Here is a tiny trained network, its code and every weight. The questions are about switching its units off for an input and a class, where a switched-off unit gives its printed mean instead of its output.

import numpy as np


def w(rows, s, z=0):
    codes = np.array(rows[::2]) - 128.0
    scale = np.full(codes.shape[1], s)
    scale[-1] = z or s
    return codes * scale


def f(y):
    return np.maximum(y, 0)


def log_softmax(a):
    a = a - a.max(-1, keepdims=True)
    return a - np.log(np.exp(a).sum(-1, keepdims=True))


def net(x, mask):
    res = np.array(x, float).reshape(1, 8) / 4 @ E
    y = f(res @ A[0][:, :-1].T + A[0][:, -1])
    res = res + np.where(mask, y, B[0][:, -1]) @ B[0][:, :-1]
    return log_softmax(res[-1] @ U[:, :-1].T + U[:, -1])


A, B = {}, {}
E = w([
[129,127,130,134,127,131,128],'x0',
[129,130,133,140,138,128,128],'x1',
[123,127,127,124,115,133,130],'x2',
[173,146,127,108,179,255,63],'x3',
[124,132,130,133,130,132,131],'x4',
[58,142,184,130,68,95,29],'x5',
[22,43,49,156,129,97,100],'x6',
[126,133,132,137,138,128,129],'x7',
],0.015)
A[0] = w([
[63,114,37,131,171,155,97,165],'n1',
[69,102,74,171,116,53,184,205],'n2',
[60,99,104,159,125,121,71,4],'n3',
[94,152,232,128,79,10,134,179],'n4',
[144,163,162,117,107,22,248,205],'n5',
[81,147,199,129,107,105,14,86],'n6',
],0.018,0.0034)
B[0] = w([
[204,79,27,158,98,134,124,217],'n1',
[65,107,176,57,196,50,191,244],'n2',
[96,37,180,122,72,79,65,215],'n3',
[182,215,80,217,65,31,119,251],'n4',
[60,64,132,224,166,254,103,225],'n5',
[30,204,150,116,126,205,74,249],'n6',
],0.018,0.03)
U = w([
[40,71,80,174,123,168,70,255],'0',
[97,77,123,103,208,76,221,114],'1',
[249,156,133,80,192,255,183,168],'2',
[178,64,18,134,132,106,144,15],'3',
[142,192,87,201,94,90,122,49],'4',
[65,143,120,113,105,36,108,58],'5',
[133,243,171,87,129,216,113,130],'6',
],0.0092,0.0038)

Each question gives the input, the list of numbers given to net, and the class t.
The units are the neurons (one row each of A and B). Each row of codes is followed by its name. A weight is (code - 128) times the scale printed after its matrix; where a second scale follows, it is the last column's (A, B and U).
mask holds one flag per neuron, in row order. A switched-off neuron (its flag False) gives its mean, the last column of its row in B, instead of its output. The means were averaged over made-up inputs and are rounded, as every weight is.
A unit's drop is (log p(t) with every unit on - log p(t) with that unit switched off) / (log p(t) with every unit on - log p(t) with every unit switched off).
The circuit of an input: a set's keep is (log p(t) with only the set's units on - log p(t) with every unit switched off) / (log p(t) with every unit on - log p(t) with every unit switched off). Starting from all 6 units, units are removed one at a time, each time the one whose removal leaves the highest keep (on an exact tie, the one counted first), for as long as the keep stays at least 0.8.
units of the circuit, in order: the units of the circuit, biggest drop first
most important unit: the unit with the biggest drop
k most important neurons: the k neurons with the biggest drops, biggest first
drop of u: that unit's drop, to one decimal
input [4,-2,4,-1,6,0,1,6], class 1: units of the circuit, in order : n6, n4, n5
input [0,8,2,4,-1,0,-6,-4], class 2: 2 most important neurons : n4, n6
input [-1,-3,-8,-7,8,2,6,0], class 5: units of the circuit, in order : n2, n4
input [0,3,-5,6,6,-2,8,2], class 3: units of the circuit, in order : n1
input [-2,-8,6,4,-5,0,3,0], class 3: units of the circuit, in order : n6, n1
input [2,-1,-4,7,-3,4,0,-5], class 6: units of the circuit, in order : n5, n3, n6
input [3,-4,8,0,4,2,0,-3], class 4: units of the circuit, in order : n5, n2
input [-6,0,7,-5,3,1,-4,-5], class 4: 3 most important neurons : n4, n6, n3
input [-2,0,6,1,5,-8,-8,6], class 2: 3 most important neurons : n3, n6, n4
input [7,0,-6,2,-8,-5,-3,-4], class 2: units of the circuit, in order : n4, n6, n3
input [-7,-2,5,5,-2,-1,-6,5], class 2: 3 most important neurons : n4, n6, n2
input [6,0,4,6,-2,5,0,3], class 6: units of the circuit, in order : n5, n6
input [0,1,-5,2,-8,-4,-8,-5], class 2: units of the circuit, in order : n4, n3
input [-7,-5,3,-2,2,1,-3,8], class 4: most important unit : n3
input [7,0,-8,0,-6,7,-3,-8], class 4: 2 most important neurons : n4, n2
input [1,-2,1,2,8,-8,-2,-4], class 2: 2 most important neurons : n4, n2
input [-6,-2,-3,2,-5,2,-8,3], class 6: 2 most important neurons : n4, n1
input [2,-2,3,0,-6,5,0,3], class 4: 3 most important neurons : n2, n5, n4
input [-6,3,5,0,7,6,2,2], class 5: 3 most important neurons : n5, n4, n3
input [8,-2,-5,-5,-5,2,3,6], class 5: units of the circuit, in order : n2
input [-8,4,0,0,-3,6,3,-8], class 5: 2 most important neurons : n5, n4
input [-3,-3,3,5,-6,-8,-2,-4], class 2: 2 most important neurons : n4, n2
input [-7,-5,3,-8,-4,6,3,-7], class 5: 2 most important neurons : n2, n4
input [5,4,0,0,2,-4,6,-3], class 1: 2 most important neurons : n2, n4
input [-1,-6,3,5,-2,-5,-3,2], class 2: 2 most important neurons : n4, n6
input [5,-6,-3,-5,0,-1,4,-4], class 1: drop of n2 : 1.0
input [2,-4,-7,1,-3,-4,3,2], class 3: drop of n4 : 0.0
input [-6,-4,3,1,-2,-8,3,2], class 3: drop of n6 : 0.2
